Below are the code and all the weights of a small trained network. Each question names an input and a target symbol and asks about switching units off, where a switched-off unit gives its printed mean instead of its output.

import numpy as np


def w(rows, s, z=0):
    codes = np.array(rows[::2]) - 128.0
    scale = np.full(codes.shape[1], s)
    scale[-1] = z or s
    return codes * scale


def norm(h):
    return h / np.sqrt((h * h).mean(-1, keepdims=True) + 1e-5)


def f(y):
    return y / 2 * (1 + np.tanh(0.7978845608 * (y + 0.044715 * y**3)))


def softmax(a):
    e = np.exp(a - a.max(-1, keepdims=True))
    return e / e.sum(-1, keepdims=True)


def log_softmax(a):
    a = a - a.max(-1, keepdims=True)
    return a - np.log(np.exp(a).sum(-1, keepdims=True))


def net(x, mask):
    ids = ['Ωαβζηθσ'.index(c) for c in x.split()]
    T = len(ids)
    res = E[ids] + P[:T]
    u = 0
    for l in range(2):
        r = norm(res)
        for j in range(3):
            rows = slice(3 * j, 3 * j + 3)
            q, k, v = (r @ M[l][rows].T for M in (Q, K, V))
            z = softmax(np.where(np.tri(T) > 0, q @ k.T / 3**0.5, -1e9)) @ v
            o = O[l][rows]
            res = res + np.where(mask[u + j], z, o[:, -1]) @ o[:, :-1]
        u += 3
        y = f(norm(res) @ A[l][:, :-1].T + A[l][:, -1])
        res = res + np.where(mask[u : u + 4], y, B[l][:, -1]) @ B[l][:, :-1]
        u += 4
    return log_softmax(norm(res)[-1] @ U[:, :-1].T + U[:, -1])


Q, K, V, O, A, B = {}, {}, {}, {}, {}, {}
E = w([
[250,210,168,153,191,95,66],'Ω',
[184,167,80,137,110,196,118],'α',
[61,102,103,218,124,122,65],'β',
[102,155,199,174,87,102,116],'ζ',
[127,26,136,225,195,100,157],'η',
[194,185,107,162,124,140,125],'θ',
[137,104,148,173,97,84,113],'σ',
],0.018)
P = w([
[139,169,111,108,168,57,151],'0',
[87,172,134,112,117,127,104],'1',
[172,156,110,161,44,80,194],'2',
[176,60,154,142,85,177,29],'3',
[73,165,136,99,142,154,135],'4',
[187,103,60,205,60,104,172],'5',
[145,74,191,126,68,207,51],'6',
[74,167,145,89,145,145,138],'7',
[236,32,57,176,62,58,106],'8',
[125,62,224,128,65,250,60],'9',
[72,157,144,83,144,140,130],'10',
],0.02)
Q[0] = w([
[124,148,106,102,89,35,157],'0.h1',
[81,115,66,128,67,58,157],'0.h1',
[145,167,130,146,177,52,69],'0.h1',
[107,137,195,102,141,183,146],'0.h2',
[133,162,62,140,129,40,188],'0.h2',
[143,52,163,175,79,163,169],'0.h2',
[85,122,75,9,165,77,132],'0.h3',
[93,110,156,200,52,76,154],'0.h3',
[106,73,214,208,113,131,90],'0.h3',
],0.015)
K[0] = w([
[115,115,181,173,121,229,98],'0.h1',
[196,61,180,187,9,242,156],'0.h1',
[175,115,195,66,189,136,18],'0.h1',
[73,105,107,67,159,80,154],'0.h2',
[142,80,170,220,56,221,102],'0.h2',
[117,152,52,162,112,33,151],'0.h2',
[4,53,145,154,84,112,103],'0.h3',
[158,111,59,19,152,52,101],'0.h3',
[165,176,64,28,159,100,179],'0.h3',
],0.013)
V[0] = w([
[92,231,135,171,198,68,191],'0.h1',
[170,123,91,53,188,38,84],'0.h1',
[215,62,148,255,29,106,68],'0.h1',
[121,67,123,122,59,103,51],'0.h2',
[9,110,93,10,214,110,104],'0.h2',
[98,116,127,9,215,173,110],'0.h2',
[134,104,198,245,85,224,163],'0.h3',
[55,87,127,137,97,159,104],'0.h3',
[175,174,106,172,184,151,63],'0.h3',
],0.0079)
O[0] = w([
[90,141,150,1,120,138,73,235],'0.h1',
[197,141,85,65,150,139,65,205],'0.h1',
[169,137,85,171,7,65,165,231],'0.h1',
[175,75,180,136,190,109,100,131],'0.h2',
[40,118,144,20,143,174,130,8],'0.h2',
[58,194,190,69,181,170,87,3],'0.h2',
[193,123,119,47,77,91,135,76],'0.h3',
[193,197,98,88,126,88,83,2],'0.h3',
[105,52,127,162,51,66,149,251],'0.h3',
],0.0099,0.0075)
A[0] = w([
[121,112,121,103,106,45,250,4],'0.n1',
[69,123,201,116,58,149,140,31],'0.n2',
[202,219,120,130,75,142,142,130],'0.n3',
[139,109,150,106,31,126,110,254],'0.n4',
],0.013,0.0057)
B[0] = w([
[122,169,109,235,166,193,247,152],'0.n1',
[228,207,108,137,110,154,128,154],'0.n2',
[149,70,151,153,69,44,109,174],'0.n3',
[130,117,114,207,155,90,161,255],'0.n4',
],0.012,0.013)
Q[1] = w([
[101,130,149,79,74,127,176],'1.h1',
[171,105,194,145,47,172,113],'1.h1',
[89,171,96,148,181,32,140],'1.h1',
[170,94,108,176,88,85,92],'1.h2',
[86,68,158,166,108,117,252],'1.h2',
[142,152,180,41,110,192,129],'1.h2',
[83,172,68,151,187,29,153],'1.h3',
[87,200,117,131,211,3,98],'1.h3',
[86,95,193,179,179,109,138],'1.h3',
],0.016)
K[1] = w([
[125,146,165,79,103,142,119],'1.h1',
[116,151,75,89,168,36,145],'1.h1',
[178,44,147,205,4,153,115],'1.h1',
[161,133,187,139,163,62,138],'1.h2',
[89,78,195,152,111,133,131],'1.h2',
[83,163,64,70,89,153,115],'1.h2',
[157,82,174,161,45,170,124],'1.h3',
[158,92,221,134,78,190,125],'1.h3',
[141,122,140,190,162,130,103],'1.h3',
],0.019)
V[1] = w([
[163,249,120,118,119,75,142],'1.h1',
[227,113,99,121,67,110,137],'1.h1',
[87,71,158,83,95,67,133],'1.h1',
[118,130,74,118,118,169,108],'1.h2',
[119,79,187,155,153,114,137],'1.h2',
[176,187,129,127,165,145,134],'1.h2',
[84,115,24,138,140,160,179],'1.h3',
[178,102,208,138,230,96,176],'1.h3',
[161,102,87,93,170,130,45],'1.h3',
],0.015)
O[1] = w([
[238,226,154,117,154,169,107,168],'1.h1',
[175,100,50,189,173,154,94,255],'1.h1',
[142,72,116,12,172,126,155,171],'1.h1',
[169,109,139,174,149,120,147,24],'1.h2',
[110,98,107,98,148,180,136,211],'1.h2',
[110,163,140,150,76,68,176,78],'1.h2',
[154,109,28,107,80,68,135,115],'1.h3',
[143,79,248,170,110,97,177,100],'1.h3',
[71,140,122,175,226,65,119,139],'1.h3',
],0.014,0.007)
A[1] = w([
[109,42,179,135,13,91,214,134],'1.n1',
[153,108,113,69,173,135,43,77],'1.n2',
[71,155,57,208,134,163,188,205],'1.n3',
[61,76,101,77,255,109,149,11],'1.n4',
],0.014,0.011)
B[1] = w([
[99,248,96,134,216,81,211,211],'1.n1',
[132,213,152,129,148,70,172,167],'1.n2',
[67,110,207,91,82,211,152,253],'1.n3',
[229,44,163,110,227,165,183,152],'1.n4',
],0.014,0.012)
U = w([
[145,168,113,154,123,81,251,107],'Ω',
[157,60,73,208,85,86,76,124],'α',
[74,157,203,183,206,116,87,129],'β',
[189,148,187,43,57,184,151,146],'ζ',
[114,192,11,144,208,195,95,1],'η',
[38,111,129,78,48,84,59,240],'θ',
[112,42,148,41,167,84,165,195],'σ',
],0.011,0.0055)

Each question gives the input, a string of symbols that net reads in full, and the target symbol t.
The units are the heads (3 rows each of Q, K, V and O) and the neurons (one row each of A and B). Each row of codes is followed by its name. A weight is (code - 128) times the scale printed after its matrix; where a second scale follows, it is the last column's (O, A, B and U).
mask holds one flag per unit, layer by layer, with each layer's heads first. A switched-off unit (its flag False) gives its mean, the last column of its rows in O or B, instead of its output. The means were averaged over made-up inputs and are rounded, as every weight is.
A unit's drop is (log p(t) with every unit on - log p(t) with that unit switched off) / (log p(t) with every unit on - log p(t) with every unit switched off).
The circuit of an input: a set's keep is (log p(t) with only the set's units on - log p(t) with every unit switched off) / (log p(t) with every unit on - log p(t) with every unit switched off). Starting from the 12 units with the biggest drops (on a tie, the unit counted first), units are removed one at a time, each time the one whose removal leaves the highest keep (on an exact tie, the one counted first), for as long as the keep stays at least 0.8.
units of the circuit, in order: the units of the circuit, biggest drop first
most important unit: the unit with the biggest drop
top k neurons: the k neurons with the biggest drops, biggest first
k most important neurons of layer l: the k neurons of layer l with the biggest drops, biggest first
drop when u is switched off: that unit's drop, to one decimal
input ζ Ω β α θ Ω Ω, target ζ: most important unit	0.h1
input Ω ζ θ σ, target β: units of the circuit, in order	[0.h1 1.h3]
input α ζ Ω η σ θ Ω, target θ: top 2 neurons	[0.n4 0.n2]
input β β σ σ, target σ: units of the circuit, in order	[0.h2 1.h1]
input β Ω η Ω, target σ: units of the circuit, in order	[0.h2 1.h1]
input η η η Ω β η α θ, target α: top 4 neurons	[0.n3 0.n4 1.n1 1.n3]
input ζ Ω Ω ζ Ω θ β Ω β σ, target ζ: units of the circuit, in order	[1.h1 0.h1 0.n3]
input η η Ω σ β Ω α, target Ω: units of the circuit, in order	[1.n1 1.h3]
input ζ β σ β θ, target α: top 2 neurons	[1.n3 1.n1]
input θ Ω σ α σ Ω η θ σ Ω, target η: units of the circuit, in order	[0.h2 0.h1 0.n4 1.h3]
input β σ σ β α α σ η, target σ: units of the circuit, in order	[1.h1 0.h2]
input β Ω β σ ζ, target ζ: top 2 neurons	[0.n2 1.n3]
input θ θ β σ Ω η Ω α β α, target η: top 2 neurons	[0.n4 0.n1]
input Ω Ω η β β Ω Ω Ω, target β: units of the circuit, in order	[1.h3]
input β ζ Ω Ω Ω β β σ σ β, target σ: top 3 neurons	[0.n3 1.n4 0.n4]
input Ω η β Ω Ω Ω η α η θ ζ, target ζ: 2 most important neurons of layer 1	[1.n3 1.n1]
input α Ω θ ζ Ω α ζ, target θ: drop when 1.h2 is switched off	0.0
input Ω σ η Ω θ Ω η η, target σ: drop when 1.h2 is switched off	0.3
input θ σ θ θ β α θ, target η: drop when 0.n4 is switched off	0.4
input ζ Ω η η, target ζ: most important unit	1.h1
input Ω ζ η β η η η β Ω ζ, target β: 2 most important neurons of layer 0	[0.n4 0.n1]
input θ η σ η Ω ζ σ ζ θ σ, target η: 2 most important neurons of layer 0	[0.n4 0.n1]
